Below is a small trained network, with its code and all its weights. Each question gives an input and a target symbol and asks what happens when units are switched off, that is, made to give their printed mean instead of their output.

import numpy as np


def w(rows, s, z=0):
    codes = np.array(rows[::2]) - 128.0
    scale = np.full(codes.shape[1], s)
    scale[-1] = z or s
    return codes * scale


def norm(h):
    return h / np.sqrt((h * h).mean(-1, keepdims=True) + 1e-5)


def f(y):
    return np.maximum(y, 0)


def softmax(a):
    e = np.exp(a - a.max(-1, keepdims=True))
    return e / e.sum(-1, keepdims=True)


def log_softmax(a):
    a = a - a.max(-1, keepdims=True)
    return a - np.log(np.exp(a).sum(-1, keepdims=True))


def net(x, mask):
    ids = ['ΓΘΛΩβδεζημτψ'.index(c) for c in x.split()]
    T = len(ids)
    res = E[ids] + P[:T]
    u = 0
    for l in range(2):
        r = norm(res)
        for j in range(3):
            rows = slice(2 * j, 2 * j + 2)
            q, k, v = (r @ M[l][rows].T for M in (Q, K, V))
            z = softmax(np.where(np.tri(T) > 0, q @ k.T / 2**0.5, -1e9)) @ v
            o = O[l][rows]
            res = res + np.where(mask[u + j], z, o[:, -1]) @ o[:, :-1]
        u += 3
        y = f(norm(res) @ A[l][:, :-1].T + A[l][:, -1])
        res = res + np.where(mask[u : u + 4], y, B[l][:, -1]) @ B[l][:, :-1]
        u += 4
    return log_softmax(norm(res)[-1] @ U[:, :-1].T + U[:, -1])


Q, K, V, O, A, B = {}, {}, {}, {}, {}, {}
E = w([
[159,47,158],'Γ',
[136,95,121],'Θ',
[108,234,95],'Λ',
[71,254,119],'Ω',
[157,218,86],'β',
[194,28,133],'δ',
[138,124,124],'ε',
[114,195,161],'ζ',
[96,144,147],'η',
[141,209,114],'μ',
[203,150,165],'τ',
[246,92,235],'ψ',
],0.02)
P = w([
[28,103,2],'0',
[95,161,145],'1',
[118,160,140],'2',
[139,154,138],'3',
[150,144,138],'4',
[153,158,141],'5',
[153,164,143],'6',
[162,152,142],'7',
[159,158,133],'8',
[174,147,121],'9',
[136,194,155],'10',
[160,155,129],'11',
],0.0081)
Q[0] = w([
[110,62,88],'L0H1',
[185,5,86],'L0H1',
[81,169,129],'L0H2',
[95,169,117],'L0H2',
[66,100,204],'L0H3',
[117,150,121],'L0H3',
],0.032)
K[0] = w([
[169,184,98],'L0H1',
[123,253,163],'L0H1',
[111,178,109],'L0H2',
[123,173,112],'L0H2',
[132,104,110],'L0H3',
[142,140,107],'L0H3',
],0.036)
V[0] = w([
[134,142,134],'L0H1',
[126,131,128],'L0H1',
[136,70,145],'L0H2',
[92,254,87],'L0H2',
[190,95,48],'L0H3',
[128,118,197],'L0H3',
],0.0088)
O[0] = w([
[135,137,138,120],'L0H1',
[119,134,129,125],'L0H1',
[174,150,103,59],'L0H2',
[1,33,180,250],'L0H2',
[163,52,77,41],'L0H3',
[194,191,173,92],'L0H3',
],0.0076,0.0013)
A[0] = w([
[155,205,33,136],'L0N1',
[91,115,182,30],'L0N2',
[95,161,213,151],'L0N3',
[108,2,227,4],'L0N4',
],0.017,0.0021)
B[0] = w([
[33,184,153,224],'L0N1',
[117,211,196,213],'L0N2',
[132,217,73,254],'L0N3',
[151,5,230,196],'L0N4',
],0.014,0.0072)
Q[1] = w([
[253,113,163],'L1H1',
[191,109,87],'L1H1',
[77,198,28],'L1H2',
[186,137,161],'L1H2',
[49,154,137],'L1H3',
[91,192,109],'L1H3',
],0.035)
K[1] = w([
[223,251,246],'L1H1',
[158,99,143],'L1H1',
[78,138,18],'L1H2',
[132,191,158],'L1H2',
[91,58,86],'L1H3',
[96,113,14],'L1H3',
],0.031)
V[1] = w([
[92,188,74],'L1H1',
[79,70,113],'L1H1',
[141,255,141],'L1H2',
[137,123,231],'L1H2',
[95,92,220],'L1H3',
[165,163,156],'L1H3',
],0.04)
O[1] = w([
[17,58,70,201],'L1H1',
[117,120,237,102],'L1H1',
[49,220,34,254],'L1H2',
[56,203,234,139],'L1H2',
[132,2,177,134],'L1H3',
[156,134,220,116],'L1H3',
],0.022,0.018)
A[1] = w([
[205,213,179,160],'L1N1',
[31,162,152,204],'L1N2',
[245,149,122,2],'L1N3',
[41,253,174,149],'L1N4',
],0.029,0.0032)
B[1] = w([
[217,47,135,163],'L1N1',
[159,139,206,224],'L1N2',
[137,254,84,145],'L1N3',
[199,196,187,254],'L1N4',
],0.036,0.021)
U = w([
[2,175,118,41],'Γ',
[49,159,122,7],'Θ',
[231,149,30,60],'Λ',
[219,64,154,139],'Ω',
[161,40,72,191],'β',
[97,171,142,66],'δ',
[5,98,103,75],'ε',
[90,63,91,196],'ζ',
[54,51,217,219],'η',
[93,129,51,253],'μ',
[79,193,242,50],'τ',
[242,145,177,28],'ψ',
],0.011,0.0029)

Each question gives the input, a string of symbols that net reads in full, and the target symbol t.
The units are the heads (2 rows each of Q, K, V and O) and the neurons (one row each of A and B). Each row of codes is followed by its name. A weight is (code - 128) times the scale printed after its matrix; where a second scale follows, it is the last column's (O, A, B and U).
mask holds one flag per unit, layer by layer, with each layer's heads first. A switched-off unit (its flag False) gives its mean, the last column of its rows in O or B, instead of its output. The means were averaged over made-up inputs and are rounded, as every weight is.
A unit's drop is (log p(t) with every unit on - log p(t) with that unit switched off) / (log p(t) with every unit on - log p(t) with every unit switched off).
The circuit of an input: a set's keep is (log p(t) with only the set's units on - log p(t) with every unit switched off) / (log p(t) with every unit on - log p(t) with every unit switched off). Starting from the 12 units with the biggest drops (on a tie, the unit counted first), units are removed one at a time, each time the one whose removal leaves the highest keep (on an exact tie, the one counted first), for as long as the keep stays at least 0.8.
circuit, biggest first: the units of the circuit, biggest drop first
most important unit: the unit with the biggest drop
k most important neurons: the k neurons with the biggest drops, biggest first
k most important neurons of layer l: the k neurons of layer l with the biggest drops, biggest first
which heads matter: for each layer, one digit per head in row order, 1 if its drop is at least 0.15 and else 0, layers parted by /
input Θ Ω τ β δ δ δ Θ Ω, target β: circuit, biggest first => [L1H2; L0H3; L1N4]
input Θ ζ ζ η Γ β, target β: which heads matter => 011 / 110
input τ Λ Ω, target ψ: circuit, biggest first => [L1H1; L0H3; L1N1; L0N3]
input δ τ δ β Θ, target Λ: circuit, biggest first => [L0H2; L1H2; L0N4]
input Θ δ δ δ ε δ δ μ Θ, target β: circuit, biggest first => [L1H2; L0H3; L1N4]
input Γ η Λ Ω η δ Γ Ω, target μ: circuit, biggest first => [L0H2; L1H2; L0N2; L0N1]
input Ω Θ δ ζ Θ Λ ζ Λ ε, target Γ: which heads matter => 010 / 110
input Ω δ η μ ε μ τ δ Λ Γ Θ, target Γ: 2 most important neurons => [L0N1; L0N4]
input ε ζ μ, target Ω: 2 most important neurons of layer 0 => [L0N3; L0N1]
input Θ ζ μ, target β: 3 most important neurons of layer 0 => [L0N4; L0N3; L0N2]
input μ Γ δ δ μ ε Γ ε ε τ ψ Ω, target η: most important neuron => [L0N3]
input μ Λ ζ β, target η: 2 most important neurons => [L0N3; L1N4]
input δ β τ δ η Γ μ μ ψ β η β, target Λ: 3 most important neurons of layer 0 => [L0N3; L0N4; L0N2]
input Ω Ω Ω μ, target Γ: 2 most important neurons => [L0N4; L0N3]
input β Λ Ω Ω Θ δ η, target η: circuit, biggest first => [L0H2; L0N4; L1H3]
input μ Ω δ Θ ε, target η: 2 most important neurons => [L0N1; L0N3]
input β Ω Γ β μ τ Λ Θ τ, target μ: most important unit => L0N1
input Γ Ω ε Θ β ψ τ μ ζ μ, target μ: 2 most important neurons => [L0N4; L0N1]
input Γ ζ ψ Ω ψ β Λ, target μ: which heads matter => 010 / 011
input Ω Ω β, target Γ: circuit, biggest first => [L1H1]
input μ ψ Λ η η Λ μ ε, target η: 2 most important neurons of layer 0 => [L0N1; L0N2]
input δ Θ δ, target Λ: circuit, biggest first => [L0H2; L1H1]
input δ ψ δ Θ Ω Λ μ, target Λ: 2 most important neurons of layer 0 => [L0N3; L0N4]
input δ μ δ η Λ ψ τ τ τ ε, target Λ: 4 most important neurons => [L0N4; L0N1; L0N3; L0N2]
input μ η μ Θ, target η: which heads matter => 011 / 111
input δ μ δ Γ δ ε Γ Θ, target Λ: circuit, biggest first => [L0H2; L0N4; L1H2]
